(in the rows, 128 means zero)
Each row has a class, written as a number after it.
[121  60 153  69 143 218 105 146 112  92 200  96 107 146 127 142 107 110
 181 158 117  82 165 152  93 127  42 104 131 138 194 173 163 131 120 140
  45 122 104 127 126 104 143 142  72 192 180  83 106]  1
[150 126 118 150 147  95 126 107 131 107  80 126 129 121 139 124 130 100
 124 146  88 167 142 140 135 134 145  84 103 120 125 103  99 117 130 134
 162 143 133 132 136 131  79 122 114 101 133 171 108]  6
[142 110 117 143 155 163 108 126 135 114 131 115 115 139 141 162 116 113
 132 131  97 119 103 165 109 137 103  86 128 137 163 118 139 127 118 146
  85 125 132 117 147 110 113 118  90 117 114 128  98]  8
[112 111 158 128 147 135 130 131 137  96 112  79 153 144 115 128 149 129
 148 141 120 145 111 155 119 142  98 138 100 105 148 134 157 147  88 130
 154 138 163 127 115  87 130 105 127 133 149 113 131]  1
[142 165 118 141 135 108 122  96 132 128  84 132 127 122 156 138 126 115
  93 117 118 153 105 126 127 121 149  96 112 138 141  87  89 115 137 121
  97 120 129 131 151 129  99 120 121 130  95 155 108]  7
[122  80 106 136  89 215 133 135  93 123 176 103 104 136 116 169 130 117
 180 153 110  69 149 144 136 140  73 111 121 124 148 184 149 155 106 132
  96 120 126 118 134 122 136  81 117 126 185  86  71]  6
[144 121  97 148  73 142 130 133  97 125 129 109 107 128 142 122 138 113
 120 130 104 126 152 148 151 130 137 100 114 133 130 159 123 151 121 124
 129 122 132 123 141 140 123  73 121 106 172 114  94]  10
[135  93 130 142 182 186 111 133 141  87 133 121 123 141 108 180 120  96
 161 146  95 115 108 165 110 136  66  99 113 125 185 118 152 131 103 156
  53 143 121 119 142 105 114 137 105 135 116 132 115]  3
[121 133 145 108 128 124 120  98 124 116 112 109 153 147 133  83 170 145
 125 117 153 134 129 132 132 147 126 129  99 116 125 126 135 136 117 124
 164 103 158 130 110 131 131 113 113 154 141 111 100]  0
[128 159  97 105  67 112 126 105  91 156 116 132 130 108 156 110 160 132
  97 112 133 126 144 129 135 122 153 104 121 141 112 161  98 126 122 114
 108  72 110 105 157 163 125  88 143 152 138 120  83]  3
[127  86 150 141 151 147 129 122 135  83 124  77 151 159  92 139 142 123
 162 151 136 150 131 127 128 146  83 123  83  92 142 149 162 163  83 141
 175 149 175 136  97  84 125 113 119  97 159 107 130]  8
[131 133 140 146 106  74 135  74 119 106  74 144 153 109 146  87 162 133
  83 116 125 176 146 136 141 147 177 108 103 111 100 121 117 118 117 131
 200 121 151 128 109 123 110  98 123 134 144 142 122]  8
[128 180  98 125  50  81 141  85  92 162 105 136 130 103 171  83 161 135
  77 111 146 122 152 111 155 133 173 116 126 138  83 137  87 118 148 103
 156  81 138 121 143 160 114  77 141 125 140 127  69]  0
[127 166  97  93  89 185 141 103 114 162 181 114 114 142 143 122 166 157
 132  97 147  54 121 165 121 132 121 129 144 153 139 167 162 119 127 122
  61  63 129 103 170 145 170  90 108 195 117  74  40]  6
[143  46 139 156 185 177 111 139 112  78 123  93 128 146  98 160 110  79
 195 181  94 138 143 146 118 133  53  68  96 100 167 129 119 144 101 151
 120 173 144 144 116 100  79 142  98  74 197 134 128]  4
[120 115 139 128 121  95 146  92  99 121 104 115 149 122 126  95 180 136
 123 124 125 151 157 140 136 156 147  97  95 105 108 138 114 147 107 128
 197 133 161 121 101 114 103  89 115 124 180 127  96]  10
[127  49 164 101 148 190 114 139  98  64 156 114 113 136 136 127 104 106
 165 161 107 108 195 137 108 122  53  76 118 118 177 157 139 124 126 146
  92 144 103 143 102 100 117 131  67 149 214  96 107]  0
[132  86 113 126  98 202 124 143  93 141 178 104 103 140 116 148 129 116
 171 133 109  82 140 166 128 114  77 105 111 136 168 179 163 163 100 131
  83 112 132 108 140 118 126 100 101 137 183  79 112]  8
[131  82 148 101 134 138 118 118 109 109 135 128 120 125 140 103 115 104
 135 152 117 129 198 128 122 134 111  88 121 126 153 158 114 112 143 150
 125 127  89 148 115 125 102 128  89 160 199 108 115]  10
[125 136 137 117 125 130 133 116 129 105 119 109 147 151 144 124 166 143
 116 129 139 147 132 149 131 147 128 124 105 112 121 137 148 143 100 131
 149 116 162 141 123 105 138  98 107 125 126 110 101]  1
[130  54 158 165 144 104 114 141 132  84  66  73 157 122  88 115 121  89
 152 166  96 184 143 111 150 140 120 114  69  78 139 129 111 160  89 144
 233 183 174 149  70  89  70 122 142  78 224 134 194]  7
[128 132 100 146  71 131 133 123  84 128 125 122 116 127 144 113 140 104
 127 136 122 130 136 132 151 122 142 100 115 134 121 159 109 148 126 114
 145 116 124 124 133 151 104  83 128 114 174 123  88]  10
[117 153 130 150 114  70 154  94 104  90  79 119 154 134 123 104 158 140
 105 122 131 159 135 113 152 145 158 108  93 105  98 125  96 126 111 118
 219 132 178 148 100 112  95  97 126  99 154 141 106]  7
[148 144 116 100 156 202 120 113 152 147 177 121 116 148 136 166 149 147
 135 110 118  88 114 166 101 147  75 115 130 136 183 133 155 108 121 148
  45  91 129 110 170 120 157 120  69 169  73 103  33]  1
[126  84 106 144  90 133 130 139  80 124 125 118 126 114 123 138 135  76
 144 160  95 128 180 131 152 130 135  95  81 105 114 158 113 180  97 122
 171 149 141 124 118 124  78  93 128  78 244 137 120]  1
[152 135 117 127 144 111 123 111 114 132 111 141 121 134 132 133 147 139
 106 120 106 147 134 153 131 143 135  86 121 126 139 105  92 113 143 167
 105 116 121 126 151 144 121 113 110 128 116 148  86]  5
[116  69 154  83 163 219 116 141 120  87 193 104  99 170 132 134  93 112
 185 163 118  88 167 148  90 119  41 100 128 139 195 173 162 128 133 144
  54 130  96 133 118 104 129 145  72 176 181  84  96]  9
[136  82 102 137  97 199 130 140  78 119 162 106 105 148 125 158 124 110
 173 139 103  88 149 152 144 133  89 100 104 119 156 177 150 164  93 128
 115 121 146 115 126 116 118  90 105 104 199  99  78]  5
[136 209 105 121 122  80 137  80 121 150 118 164 126 118 167 119 162 151
  69  95 135 145 105 142 115 140 187  90 139 147 111  94  82  99 153 135
 114  84 123 105 162 159 126  96  99 151  39 159  70]  8
[135 128 104 144  49 109 132 111  86 148  98 123 121 108 139 106 136  92
 122 128 103 127 163 139 171 120 169  94 101 130 101 146  90 148 127 115
 162 116 132 127 125 143  75  85 115 104 216 124 118]  7
[139 155 121 141 127  51 125 103 117 128  72 137 140 112 138 108 150 109
  81 136 109 157 139 128 140 141 198  92 110 119  95  92  75 110 145 132
 178 131 129 134 140 146  79 120 128 119 128 178 115]  2
[128 126 140  71 133 163 119 115 117 107 176 147 124 125 148  96 126 129
 111 130 136  92 181 137  95 122 106  93 136 147 154 145 114  91 148 142
  73  88  89 127 137 130 134 133  77 199 136  89  82]  1
[127  76 154 107 140 185 123 120 118  90 154 125 117 126 136 114 101 111
 152 149 102 120 189 137 101 118  83  82 129 131 167 165 108 100 137 145
  91 130  87 149 103 107 114 128  75 149 195  98 101]  7
[122 148 141 119 136 139 157 110 125 116 136 111 135 154 133 107 155 165
 147 112 147 120 114 155 118 151 105 131 118 118 136 141 164 115 111 134
 153 101 168 111 128 115 147  99 109 154 110  98  76]  6
[124 122 102 114  89 188 123 127  99 147 168 114 108 143 138 149 147 133
 147 122 113  68 130 167 136 137  95 117 138 140 151 160 134 154 117 127
  82  93 135 120 148 128 146  94 102 151 152  99  78]  9
[136 146 133  98 103 115 137  85 100 136 119 152 127 107 184  79 114 133
  81 118 116 137 184 132 120 130 181  81 139 146 115 143  79  71 168 142
 122  89  87 140 132 152 104 100  85 165 164 115  79]  7
[119 171 136  79  98  84 131  97  93 124 115 162 130 111 193  78 134 147
  65 126 155 147 175 121 103 121 194  84 162 148  97 146  80  65 169 137
 117  78  75 134 142 171 123 103 106 174 122 125  74]  3
[132 127 134  97 103 130 120  96 106 125 124 142 112 115 186  97 117 133
  86 134 122 143 188 126 119 124 154  73 134 135 134 146  86  88 158 131
 107 101  87 135 136 145 121  95  95 161 172 122  73]  1
[129 127  99 123  66 147 125 128  90 132 139 117 114 120 147 105 144 121
 128 124 131 112 141 138 140 125 116 105 117 143 128 155 116 142 129 119
 111  94 126 105 137 151 124  81 115 128 163  99  74]  0
[143 113 120 146 140 162 122 123 116 107 123 124 117 141 136 171 129 112
 135 149  92 122 142 154 118 138  94  92 122 130 163 120 127 131 116 134
  89 128 124 135 150 117 108 113  87 114 113 137  70]  11
[149 114 127 163 130  62 122 108  99 109  71 126 135 106 145 115 127  92
  88 158  97 188 151 112 140 134 183  62  96 110 105 106  66 115 132 143
 200 153 133 140 128 142  56 102 115  71 161 187 111]  8
[133  73 154 130 162 223 121 140 145  72 161  71 133 168  84 157 128 121
 225 158 124 106 112 147 108 141  25 127 110 102 179 156 179 157  81 136
 130 153 174 131  92  80 144 122  85 116 151  86 109]  4
[115 132 136 101 141 140 126  88 130 119 133 143 130 126 160 103 110 112
 117 134 146 125 166 114  96 121 117  81 143 136 136 144 117  90 154 143
  90 103  83 134 127 131 108 135  91 183 170 112  89]  4
[125 129 141 103 112 119 128 117 111  94 132 118 108 128 160  95 130 114
 120 151 141 142 159 130 109 131 124  75 140 134 141 155 108  95 157 153
 114 106  91 130 131 143 117 100  94 171 167 117  85]  12
[126 121 142  69 110 144 120 106  97 113 149 133 113 131 164  87 133 138
 102 132 137 109 195 130 103 127 127  88 129 149 133 158 117  98 155 137
  85  93  97 130 131 141 124 113  86 185 159  87  70]  3
[141  64 143 109 126 172 120 103 101 110 141 134 111 129 154 100 102 111
 144 157 119 133 213 124 126 127  98  63 106 132 150 163  99 119 146 129
 118 130  89 140 108 119  95 110  93 131 217  99  80]  10
[151 176 116 115 139 143 123 105 146 141 125 149 130 130 155 152 143 132
 112 107 121 119 101 160 107 135 121 103 150 143 149 104 135 100 137 148
  75  90 120 107 163 134 132 125  89 158  66 134  79]  11
[141 102 106 142  89 166 129 125  82 122 131  97 126 118 127 133 124 110
 141 133 103  93 152 133 138 135 117 112 120 117 134 157 128 151 108 131
 125 117 152 123 119 125 122  84 119 107 185 105 110]  4
[130 124 144  81 113 132 129 102  92 117 140 142 117 126 169  93 118 137
 106 136 118 129 193 147 113 121 152  76 148 143 134 166 105  82 146 145
 104 105  81 146 131 140 120 113  88 179 166 116  79]  3
[139 219 108 103 128  83 130  80 141 172 110 164 133 115 181 115 156 144
  48  81 156 134  96 140 104 120 171 117 154 152 129 100 118  80 160 131
  82  65 106 105 184 149 133 132 112 192  36 142  60]  8
[130 142 145 111 141 157 124 119 145 110 130  91 142 177 130 135 145 152
 152 128 133 118  99 146 121 147  94 144 121 112 146 144 167 139 104 143
 143 108 164 137 124 116 153 116 109 144 114 113 112]  9
[141 146 119 140 131 102 124 108 127 122  93 132 122 113 151 138 140 127
 100 134 110 146 140 143 119 133 143  94 125 128 136 103  88 114 138 122
 110 114 121 129 159 135 118 102 114 130 106 157  85]  2
[141  28 147 137 155 166 105 141 103  74 124 114 114 133 129 116  99  89
 157 185  93 135 217 123 129 128  92  49  87  98 151 163 100 127 125 142
 161 159 110 144  96 107  75 117  97  98 252 111 131]  4
[127 136 103 118  70 167 120 129 100 155 148 125 106 112 146 130 133 134
 132 111 114  91 129 151 127 128 134 127 134 139 151 155 119 132 127 125
  92  90 121 103 144 151 145  91 117 162 155 103  94]  2
[124 194 149 105  93  95 135  80 154 128 113 115 152 129 152  97 184 167
  92  94 152 143 101 144 131 149 149 149 131 124 121 116 140 101 136 128
 140  93 148 117 139 143 170  95 113 195  80 121  99]  0
[136  78 130 140 175 193 121 133 138 104 157 103 112 137 101 177 120 106
 182 141  96 104 120 158 112 143  58 111 111 117 196 122 152 147 104 138
  76 154 139 110 128  99 119 140  99 135 139 135 106]  12
[119 143 149 135 133 120 138 113 141  99 115 114 146 145 121 105 147 152
 128 131 154 143 122 119 115 141 130 132 110 109 120 127 127 126 111 118
 185 128 162 131 109 111 139 109 132 129 123 118  94]  2
[140  99 127 127 155 170 110 109 126 119 119 102 119 144 137 169 129 107
 151 143  96 126 116 156 121 136  93  90 125 117 177 123 129 137 111 140
  84 135 133 127 134 108 113 128  89 131 127 144  96]  9
[108 195 150 127 106  47 143  79 126 112  73 128 161 129 138  59 176 157
  79 100 177 180 112  98 145 135 202 141 103 113  94 103  98 100 129 117
 207 106 158 125 109 148 132 106 136 157 103 143 121]  5
[123 111 147  97 119 141 125 105 111 112 129 147 121 108 151 100 103 120
 127 139 128 131 183 110 105 125 120  93 141 131 144 150 103  84 154 145
 108 109  80 132 117 136 116 135  88 183 167 123  97]  2
[130 112  99 124  79 192 113 128  92 127 146  90 102 140 139 146 149 112
 164 131 109  82 125 157 138 147 102 117 129 133 160 174 152 158 104 125
  91  97 143 118 137 136 135  83  87 141 148  95  83]  10
[127 133 146 107 124 142 140 102 111 112 129 109 135 157 133 125 146 146
 152 123 137 146 115 139 123 136 108 117 103 120 145 145 154 136  96 115
 137 130 161 121 116 116 132 110 118 149 128 121  93]  3
[133  97 109 126  96 181 120 124  87 118 149  86 111 145 123 139 129  93
 165 149 116  98 150 140 145 132  95 106  98 122 151 158 134 172 107 125
  91 127 146 128 130 125 113 105 111 129 190 106 114]  4
[126  92 150 113 138 153 131 110 103  89 153 128 121 123 147 113 112 111
 125 149 120 121 189 128 100 126 110  61 124 123 139 159 119 105 134 149
 119 124 102 134 121 114 114 104  73 141 206 100  85]  8
[122  62 111 141 117 202 122 143  89 115 159  78 113 141 102 161 133  86
 186 154 108  88 133 140 141 142  61 109 105 119 162 162 152 196  94 139
 101 148 160 135 108  98 110  95 103 101 217  86 100]  10
[130 108 143 133 107  48 133 109  79 115  74 148 140 101 160  58 110  93
  72 145 115 168 211  97 162 122 201  57 100 115  87 118  50  97 156 136
 218 148  93 159  98 139  45 110 112  94 241 167 104]  0
[139 116 130 158 149 101 120 104 132 127  83 117 133 113 119 146 120  85
 118 137 107 171 110 116 130 131 122  93  92 121 147  86 109 136 125 156
 126 156 141 122 126 113  67 126 111 101 137 158 132]  8
[125 191 113 110 141 101 123  87 140 137 110 131 133 125 154 114 154 134
  94 105 128 127  92 159  99 141 163 119 152 154 139  88 112 106 153 141
  76  89 123 105 155 145 126 113 111 185  53 151  80]  5
[145 153 125 132 133  98 132 103 125 139  99 139 134 118 152 125 139 120
  87 117 114 167 143 134 120 127 160  91 115 127 133 102  78 110 140 133
 118 122 115 134 140 137 105 119 110 123 104 170 104]  7
[141 125 133  79 103 144 127  90 110 131 150 143 128 116 177  88 133 147
  96 124 135  96 194 140 116 130 139  96 147 147 134 159 109  84 153 123
 106  72  95 124 135 136 137 106  91 184 140 110  68]  9
[119  98 141 112 126 117 127 113 102 111 144 133 119 113 160 100 113 106
 103 142 125 140 177 114 112 133 142  63 127 132 127 149  92  83 150 138
 134 126  91 129 115 132  98 122  85 149 185 125  96]  4
[126 132 105 136  89 161 134 118  90 154 150 106 115 128 132 137 139 105
 147 128 124 105 111 140 141 123 132 104 117 128 134 150 122 147 114 124
 113 119 141 105 130 137 108  94 111 123 158 112  97]  4
[132 153  96 128  71 104 135 101  84 148 114 143 119 125 147  96 148 125
 109 114 136 116 162 134 147 108 174 100 112 145 103 150 106 132 129 100
 138  83 118 111 139 155 109  91 133 122 158 116  96]  5
[125  85 116 136  93 176 125 130  86 124 140 107 113 137 116 151 124  95
 164 150 112  90 157 144 153 125  81  99 102 123 148 168 135 156 103 130
 114 132 140 134 127 108  94 103 121 109 223  98  90]  3
[121  84 147 101 130 153 133 111  93 108 157 142 113 131 149  86 126 123
 136 146 134 117 191 145 128 143 123  82 120 129 145 156 106 102 149 146
 120 119  97 139 112 132 102 115  85 166 208 101  81]  12
[138 126 127 108 170 186 119 132 144 112 158 113 123 144 114 164 134 124
 160 135 114  93 103 167  94 143  61 108 146 132 180 119 151 125 120 158
  42 119 132 115 152 114 136 126  89 164  87 113  77]  3
[142 179 109 143 111  57 145  83 111 132 105 147 135 111 155 115 156 136
  67 108 108 165 115 157 138 150 190  95 130 136 107  95  75  89 150 135
 148 102 127 106 154 156 112  98 115 136  67 181  67]  5
[125  65 144 124 118 102 116 119  85  95  81 132 128 104 153  90 106 106
 113 161 109 178 219  89 143 124 140  64  95 110 123 149  68 103 141 149
 175 138 100 148 100 131  63 115 100 108 244 131 121]  5
[133 109 116 119  77 189 133 120  96 121 153  99 116 129 118 137 136 112
 168 138 113  89 160 153 132 127  92 116 122 126 151 172 129 151 112 126
  93 107 132 121 126 121 122  96  90 137 166  90  81]  7
[127 104 140 157 120 106 135  94 125 100  99 109 151 147 132 100 138 127
 104 133 115 136 144 136 157 147 135 122  90 115 114 125 129 133 104 110
 206 139 177 150  97  90  91 119 127 100 158 125 114]  9
[127 132 120 125 166 146 125 112 142 121 137 114 119 144 128 155 135 123
 122 128 117 110 115 151 104 133  97 101 133 134 171 110 139 127 127 140
  65 127 126 119 158 115 125 132 101 162 111 140  75]  9
[132  60 145 127 126 122 125 115  90  91 103 129 115 130 148  90  91 113
 129 158 107 171 219 113 126 127 127  52 106 120 127 158  98 103 143 153
 158 135  97 141 100 130  78 114  87 107 234 121 101]  5
[122  93 103 117  91 213 110 143 105 128 180  95  95 145 121 171 133 123
 179 136 112  67 132 162 120 127  52 107 127 137 178 189 159 163 104 129
  68  98 126 104 147 115 141  96  95 149 164  82  78]  8
[118 182 144  89 129 114 132 106 122 124 138 103 146 161 135  88 173 162
 128 109 171 134  79 145 113 133 121 136 125 131 138 131 135 120 117 126
 128  93 158 125 142 133 151 123 118 180  78 118  93]  8
[120 116 145 160 118  82 140 102 108 106  88 114 141 125 132  96 157 135
 111 133 130 166 135 118 147 155 171 119 103 103 104 138 122 123 105 119
 243 144 172 139  98 121 106  99 125 103 157 143 104]  10
[149  79 125 151 158 198 117 148 138 116 134 106 110 138 118 176  92 109
 166 140  75 106 107 151 120 148  61 111 119 120 176 125 155 133 113 162
  85 149 143 126 128  96 112 123  94 103 149 112 101]  2
[130 152  98 132  53  76 130 115  69 167 105 132 128 100 140  92 155 109
  87 117 124 127 165 122 168 120 198 101 104 133  88 141  70 135 123 107
 178  95 133 121 141 162  91  92 135 113 168 132 102]  3
[140 161 110 125 130 125 135 103 136 129 125 134 124 107 133 132 147 138
 106 109 107 118 107 149 101 144 128 111 139 145 140 100 116 109 149 142
  77 105 127  96 146 136 133  95 106 154  79 133  67]  2
[143 120 123 127 167 191 109 127 148  98 156 118 119 156 127 171 120 105
 160 144 120 107  96 167 108 134  65 104 121 139 181 125 150 129 121 152
  57 122 119 122 153 106 126 131  95 139  92 131  87]  8
[157  83 120 133 168 220 114 146 112 105 173  99 116 151 123 196 120 110
 167 144  83  94 134 168 101 142  54  88 116 118 187 126 141 149 111 151
  62 139 150 127 141 106 132 119  68 108 125 107  98]  4
[123 153 140 113 101  86 137  84 111  99 108 166 125 117 179  76 137 136
  64 126 132 134 188 138 118 138 162  73 144 141 108 130  93  76 163 141
 131  88  88 135 130 139 112  97  96 166 154 129  69]  11
[120 182 145 125 118 109 144  84 133 109  91 112 150 136 147 118 159 155
  96 102 155 149 110 122 121 133 143 135 124 112 140 124 129 108 119 118
 146  99 156 140 129 118 153  96 114 171 106 113  91]  7
[108 146 148 126 120 114 142 104 127 105 117 109 139 166 130 112 169 148
 138 128 146 133 120 152 147 152 110 126 108 114 121 137 150 127 120 134
 168 124 161 145 118 110 127 100 108 139 148 107  90]  0
[129 154 108 136  70 135 139 101 101 161 122 120 123 127 144 136 141 117
 116 120 122 116 136 134 148 124 151 119 122 125 119 144 113 147 127 115
 129 110 141 130 139 137 111  96 124 136 157 117  99]  7
[130 145 117 152 137  87 114 114 126 122  97 138 124 125 139 124 142 103
  88 133 109 147 111 144 130 136 148  87 109 137 137  99  96 114 138 149
 117 122 118 133 158 138  90 113 118 134 114 151 124]  8
[129 161 141  85 109 127 125  95 122 117 130 134 122 125 168 106 129 137
  98 129 137 123 166 129 104 130 153  95 148 138 134 138 120  91 160 146
 101  91  96 117 143 149 131 106  84 194 142 107  77]  11
[125  99 145 111 105 102 127 110  88 105 102 146 121 104 156  84 113 113
 114 159 118 150 197 113 123 126 147  69 122 124 111 143  72 100 155 136
 155 127  93 136 110 134  77 116 105 139 198 129 101]  2
[132  79 145 118 125 116 132 113  71  96 111 146 119 105 159  86 117 111
 105 154 106 148 230 117 135 128 133  56 109 118 126 154  70 101 154 148
 152 127  88 149 111 130  80 104  88 120 228 120  91]  10
[137 109 100 126  91 194 127 131  95 133 150 113 102 151 141 147 128 119
 164 143 111  85 141 145 137 137  95 106 126 130 137 174 145 155 112 131
 102 104 136 120 137 134 128  83 103 108 166  98  76]  9
[131  92 144 163 127  73 131 115 116 106  61 103 151 120 122  98 155 108
 113 151 110 202 147 109 157 156 166 110  75  86 105 120 102 158 109 138
 243 180 171 146  80 115  80  91 146  72 199 154 146]  10
[107 144 150 104 124 153 133  94 135  98 147  86 137 183 112 133 174 163
 158 125 162 122 107 151 114 158  87 145 116 119 152 148 166 139 104 130
 121 112 160 128 127 112 167 113 110 185 100 114  63]  5
[125 137 143 108 139 139 137 112 131  89 145 102 150 155 117 125 160 151
 148 125 138 128 118 159  99 154  97 133 118 114 144 142 168 132  96 125
 154 106 170 114 127 116 158 110 100 156 109 108  80]  1
